Here is a tiny trained network, its code and every weight. The questions are about switching its units off for an input and a class, where a switched-off unit gives its printed mean instead of its output.

import numpy as np


def w(rows, s, z=0):
    codes = np.array(rows[::2]) - 128.0
    scale = np.full(codes.shape[1], s)
    scale[-1] = z or s
    return codes * scale


def f(y):
    return y / 2 * (1 + np.tanh(0.7978845608 * (y + 0.044715 * y**3)))


def log_softmax(a):
    a = a - a.max(-1, keepdims=True)
    return a - np.log(np.exp(a).sum(-1, keepdims=True))


def net(x, mask):
    res = np.array(x, float).reshape(1, 6) / 4 @ E
    y = f(res @ A[0][:, :-1].T + A[0][:, -1])
    res = res + np.where(mask, y, B[0][:, -1]) @ B[0][:, :-1]
    return log_softmax(res[-1] @ U[:, :-1].T + U[:, -1])


A, B = {}, {}
E = w([
[121,138,90,153,254,49,68],'x0',
[238,142,87,144,111,147,138],'x1',
[88,173,80,192,102,127,100],'x2',
[105,202,172,140,101,66,157],'x3',
[98,139,111,156,131,141,197],'x4',
[80,111,67,92,136,71,182],'x5',
],0.0095)
A[0] = w([
[71,139,39,180,116,134,123,150],'n0',
[138,92,135,70,52,181,162,145],'n1',
[151,118,119,181,142,139,89,234],'n2',
[105,169,110,134,121,78,149,114],'n3',
[121,144,107,147,183,83,78,104],'n4',
[253,97,82,115,166,142,96,255],'n5',
[140,103,123,72,76,170,143,182],'n6',
[137,202,187,125,79,144,121,93],'n7',
[138,90,128,70,56,165,144,188],'n8',
[157,140,122,181,130,149,57,142],'n9',
[147,155,213,113,108,130,107,94],'n10',
[171,149,96,101,108,72,139,216],'n11',
[69,164,145,138,119,93,147,159],'n12',
[104,97,115,94,173,105,92,72],'n13',
[147,139,138,136,78,174,151,80],'n14',
[169,167,131,194,133,145,57,132],'n15',
[170,77,119,97,111,147,136,239],'n16',
[79,130,52,184,120,137,135,214],'n17',
[125,115,148,125,132,104,135,139],'n18',
[135,122,110,153,120,129,116,199],'n19',
[91,181,106,135,141,46,165,176],'n20',
[134,111,148,167,136,149,95,91],'n21',
[96,96,116,62,197,71,84,125],'n22',
],0.011,0.0026)
B[0] = w([
[87,143,87,244,197,72,156,186],'n0',
[76,77,171,83,123,159,199,250],'n1',
[181,157,187,131,160,173,106,178],'n2',
[169,178,85,135,181,147,188,168],'n3',
[127,92,195,99,124,157,120,209],'n4',
[221,192,156,91,154,254,162,254],'n5',
[82,91,171,77,142,144,216,214],'n6',
[101,90,51,215,108,24,84,206],'n7',
[87,80,158,80,153,145,203,233],'n8',
[203,169,176,149,120,163,87,184],'n9',
[85,126,64,189,109,51,123,192],'n10',
[177,173,131,84,169,228,168,175],'n11',
[148,154,58,153,166,142,201,189],'n12',
[89,63,188,117,56,94,74,177],'n13',
[86,83,141,105,119,102,128,197],'n14',
[240,171,168,139,118,177,95,197],'n15',
[124,140,140,90,164,162,220,197],'n16',
[94,147,117,221,193,94,170,187],'n17',
[111,127,112,121,132,132,156,139],'n18',
[121,149,163,147,143,135,121,145],'n19',
[152,177,99,125,205,168,237,211],'n20',
[174,150,141,158,137,137,110,147],'n21',
[53,24,198,76,49,111,126,229],'n22',
],0.0073,0.0089)
U = w([
[22,47,123,161,108,46,129,170],'0',
[169,255,102,193,183,155,144,245],'1',
[131,146,50,155,58,66,76,4],'2',
[159,133,173,153,76,133,8,17],'3',
[116,104,169,42,130,187,166,178],'4',
],0.009,0.002)

Each question gives the input, the list of numbers given to net, and the class t.
The units are the neurons (one row each of A and B). Each row of codes is followed by its name. A weight is (code - 128) times the scale printed after its matrix; where a second scale follows, it is the last column's (A, B and U).
mask holds one flag per neuron, in row order. A switched-off neuron (its flag False) gives its mean, the last column of its row in B, instead of its output. The means were averaged over made-up inputs and are rounded, as every weight is.
A unit's drop is (log p(t) with every unit on - log p(t) with that unit switched off) / (log p(t) with every unit on - log p(t) with every unit switched off).
unit that matters most: the unit with the biggest drop
k most important neurons: the k neurons with the biggest drops, biggest first
drop of u: that unit's drop, to one decimal
input [0,5,8,5,-2,-7], class 3: unit that matters most => n20
input [-2,8,0,1,-4,-7], class 1: 2 most important neurons => [n5 n22]
input [0,-3,7,0,-4,-6], class 3: 2 most important neurons => [n20 n5]
input [-1,-1,-6,3,-5,-7], class 1: 2 most important neurons => [n22 n13]
input [-6,-3,8,5,-3,-3], class 0: 2 most important neurons => [n5 n7]
input [8,-7,7,6,-1,8], class 1: 4 most important neurons => [n20 n3 n12 n1]
input [5,-5,-2,-5,-8,5], class 0: 2 most important neurons => [n22 n13]
input [1,-5,2,1,0,1], class 0: 4 most important neurons => [n5 n15 n11 n9]
input [-6,0,7,-1,1,-7], class 3: 2 most important neurons => [n15 n9]
input [1,3,0,5,-6,-2], class 1: 2 most important neurons => [n22 n13]
input [0,-3,5,6,-3,-8], class 3: 2 most important neurons => [n5 n20]
input [-8,-6,-7,5,8,-6], class 0: drop of n7 => 0.1
input [-2,-8,-2,-8,4,5], class 0: drop of n5 => 0.2
input [4,4,-4,-1,-8,-4], class 3: drop of n0 => 0.1
input [-6,1,6,0,-2,-8], class 3: unit that matters most => n15
input [-4,-5,0,5,-5,3], class 0: drop of n5 => 0.4
